Here is a tiny trained network, its code and every weight. The questions are about switching its units off for an input and a target symbol, where a switched-off unit gives its printed mean instead of its output.

import numpy as np


def w(rows, s, z=0):
    codes = np.array(rows[::2]) - 128.0
    scale = np.full(codes.shape[1], s)
    scale[-1] = z or s
    return codes * scale


def norm(h):
    return h / np.sqrt((h * h).mean(-1, keepdims=True) + 1e-5)


def f(y):
    return y / 2 * (1 + np.tanh(0.7978845608 * (y + 0.044715 * y**3)))


def softmax(a):
    e = np.exp(a - a.max(-1, keepdims=True))
    return e / e.sum(-1, keepdims=True)


def log_softmax(a):
    a = a - a.max(-1, keepdims=True)
    return a - np.log(np.exp(a).sum(-1, keepdims=True))


def net(x, mask):
    ids = ['αβζηθξπστφψ'.index(c) for c in x.split()]
    T = len(ids)
    res = E[ids] + P[:T]
    u = 0
    for l in range(3):
        q, k, v = (norm(res) @ M[l].T for M in (Q, K, V))
        z = softmax(np.where(np.tri(T) > 0, q @ k.T / 3**0.5, -1e9)) @ v
        res = res + np.where(mask[u], z, O[l][:, -1]) @ O[l][:, :-1]
        u += 1
        y = f(norm(res) @ A[l][:, :-1].T + A[l][:, -1])
        res = res + np.where(mask[u : u + 4], y, B[l][:, -1]) @ B[l][:, :-1]
        u += 4
    return log_softmax(norm(res)[-1] @ U[:, :-1].T + U[:, -1])


Q, K, V, O, A, B = {}, {}, {}, {}, {}, {}
E = w([
[96,149,117,179],'α',
[62,103,128,60],'β',
[131,102,146,54],'ζ',
[65,101,125,68],'η',
[111,135,71,112],'θ',
[28,117,98,228],'ξ',
[68,99,132,62],'π',
[227,94,172,94],'σ',
[113,160,183,104],'τ',
[174,116,138,174],'φ',
[139,6,109,142],'ψ',
],0.026)
P = w([
[41,12,216,142],'0',
[28,60,221,157],'1',
[33,109,189,166],'2',
[40,151,165,161],'3',
[50,178,149,161],'4',
[59,199,133,160],'5',
[67,215,120,163],'6',
[76,228,112,162],'7',
[82,240,105,164],'8',
[83,248,97,158],'9',
[88,253,90,151],'10',
],0.0058)
Q[0] = w([
[100,149,199,88],'0.h1',
[135,67,173,76],'0.h1',
[102,60,107,2],'0.h1',
],0.008)
K[0] = w([
[108,161,234,61],'0.h1',
[191,122,152,179],'0.h1',
[193,2,120,55],'0.h1',
],0.0063)
V[0] = w([
[146,156,184,177],'0.h1',
[119,254,94,152],'0.h1',
[73,140,230,106],'0.h1',
],0.0065)
O[0] = w([
[117,91,55,120,139],'0.h1',
[90,147,123,73,107],'0.h1',
[152,119,2,127,255],'0.h1',
],0.0081,0.0045)
A[0] = w([
[217,95,36,207,250],'0.n1',
[172,192,254,170,179],'0.n2',
[91,167,161,63,136],'0.n3',
[204,53,145,241,62],'0.n4',
],0.009,0.0025)
B[0] = w([
[97,63,232,143,229],'0.n1',
[119,66,123,129,184],'0.n2',
[114,117,53,156,254],'0.n3',
[139,252,157,207,214],'0.n4',
],0.014,0.0044)
Q[1] = w([
[3,176,168,231],'1.h1',
[115,101,156,243],'1.h1',
[197,244,106,131],'1.h1',
],0.0067)
K[1] = w([
[47,243,95,244],'1.h1',
[187,106,172,144],'1.h1',
[254,238,115,84],'1.h1',
],0.0079)
V[1] = w([
[65,38,200,156],'1.h1',
[63,176,140,166],'1.h1',
[112,169,84,253],'1.h1',
],0.006)
O[1] = w([
[90,118,100,90,189],'1.h1',
[168,88,144,129,236],'1.h1',
[137,87,254,144,254],'1.h1',
],0.0091,0.0032)
A[1] = w([
[120,38,92,78,3],'1.n1',
[179,255,115,136,136],'1.n2',
[103,122,180,168,221],'1.n3',
[93,170,114,142,111],'1.n4',
],0.015,0.0018)
B[1] = w([
[48,88,178,98,253],'1.n1',
[251,136,148,224,166],'1.n2',
[153,91,63,92,238],'1.n3',
[143,121,75,131,223],'1.n4',
],0.015,0.0049)
Q[2] = w([
[245,138,132,178],'2.h1',
[90,125,125,255],'2.h1',
[198,108,173,128],'2.h1',
],0.0079)
K[2] = w([
[150,71,155,135],'2.h1',
[4,108,193,193],'2.h1',
[162,124,184,134],'2.h1',
],0.011)
V[2] = w([
[14,30,189,152],'2.h1',
[151,234,4,224],'2.h1',
[198,36,220,18],'2.h1',
],0.0022)
O[2] = w([
[253,171,128,187,252],'2.h1',
[79,94,172,216,54],'2.h1',
[144,162,110,108,134],'2.h1',
],0.0061,0.0031)
A[2] = w([
[159,142,12,179,2],'2.n1',
[244,159,165,151,167],'2.n2',
[106,82,18,139,123],'2.n3',
[68,178,219,236,10],'2.n4',
],0.011,0.0052)
B[2] = w([
[135,54,140,119,190],'2.n1',
[70,165,154,102,234],'2.n2',
[139,176,125,89,254],'2.n3',
[4,129,110,119,148],'2.n4',
],0.017,0.0059)
U = w([
[83,253,100,96,115],'α',
[57,39,170,80,109],'β',
[188,189,129,205,255],'ζ',
[132,126,146,152,90],'η',
[211,58,107,95,177],'θ',
[131,123,151,158,122],'ξ',
[186,145,246,81,79],'π',
[82,95,46,224,74],'σ',
[131,131,140,148,68],'τ',
[74,180,170,207,159],'φ',
[175,23,183,179,132],'ψ',
],0.014,0.0061)

Each question gives the input, a string of symbols that net reads in full, and the target symbol t.
The units are the heads (3 rows each of Q, K, V and O) and the neurons (one row each of A and B). Each row of codes is followed by its name. A weight is (code - 128) times the scale printed after its matrix; where a second scale follows, it is the last column's (O, A, B and U).
mask holds one flag per unit, layer by layer, with each layer's heads first. A switched-off unit (its flag False) gives its mean, the last column of its rows in O or B, instead of its output. The means were averaged over made-up inputs and are rounded, as every weight is.
A unit's drop is (log p(t) with every unit on - log p(t) with that unit switched off) / (log p(t) with every unit on - log p(t) with every unit switched off).
The circuit of an input: a set's keep is (log p(t) with only the set's units on - log p(t) with every unit switched off) / (log p(t) with every unit on - log p(t) with every unit switched off). Starting from the 12 units with the biggest drops (on a tie, the unit counted first), units are removed one at a time, each time the one whose removal leaves the highest keep (on an exact tie, the one counted first), for as long as the keep stays at least 0.8.
circuit, biggest first: the units of the circuit, biggest drop first
unit that matters most: the unit with the biggest drop
k most important neurons: the k neurons with the biggest drops, biggest first
k most important neurons of layer l: the k neurons of layer l with the biggest drops, biggest first
drop of u: that unit's drop, to one decimal
input ζ σ τ τ τ θ ζ, target α: 2 most important neurons -> [0.n1, 0.n4]
input ζ α φ θ τ τ θ ζ, target α: 2 most important neurons -> [0.n4, 0.n1]
input ξ τ ψ φ τ τ ζ ψ τ θ, target β: circuit, biggest first -> [0.n4, 0.n1]
input τ τ β φ ξ φ θ, target β: circuit, biggest first -> [0.n4, 1.n1]
input τ φ τ ψ τ ψ τ α, target θ: most important neuron -> [1.n3]
input β τ τ, target α: circuit, biggest first -> [0.h1, 0.n1]
input φ π θ θ, target α: 3 most important neurons -> [0.n4, 0.n1, 1.n2]
input τ τ ψ ζ α θ θ τ θ θ, target ζ: 2 most important neurons -> [0.n2, 0.n1]
input ζ θ τ β τ τ φ, target φ: 4 most important neurons -> [0.n4, 0.n1, 2.n4, 1.n1]
input θ θ θ τ θ, target ζ: circuit, biggest first -> [0.h1, 0.n1, 1.n2]
input φ θ θ, target α: 3 most important neurons -> [0.n4, 0.n1, 0.n2]
input τ η τ π π τ η τ η, target α: 3 most important neurons -> [0.n1, 2.n1, 0.n2]
input β ξ τ ψ α τ, target α: 3 most important neurons of layer 0 -> [0.n4, 0.n1, 0.n2]
input η φ θ ψ τ τ φ τ τ τ, target ζ: circuit, biggest first -> [1.n2]
input θ θ η ζ ζ φ θ, target θ: 3 most important neurons of layer 0 -> [0.n2, 0.n1, 0.n4]
input θ ζ φ τ θ τ τ, target θ: 2 most important neurons -> [0.n3, 2.n1]
input ζ ζ θ θ τ τ θ τ ζ, target θ: 3 most important neurons of layer 2 -> [2.n1, 2.n2, 2.n4]
input τ π θ β β η σ θ ζ η, target α: 2 most important neurons of layer 0 -> [0.n1, 0.n2]
input θ θ π θ η φ τ, target β: 2 most important neurons of layer 1 -> [1.n1, 1.n3]
input ψ τ φ β τ ψ θ θ ζ τ α, target θ: unit that matters most -> 0.n4
input ψ θ τ τ θ θ, target θ: 2 most important neurons of layer 2 -> [2.n1, 2.n4]
input β ζ ψ τ η θ φ ζ τ ζ, target θ: drop of 2.n2 -> 0.4
input ψ η θ θ τ, target β: drop of 0.n2 -> 2.0
input θ τ θ β τ φ τ, target θ: drop of 0.n3 -> 0.8
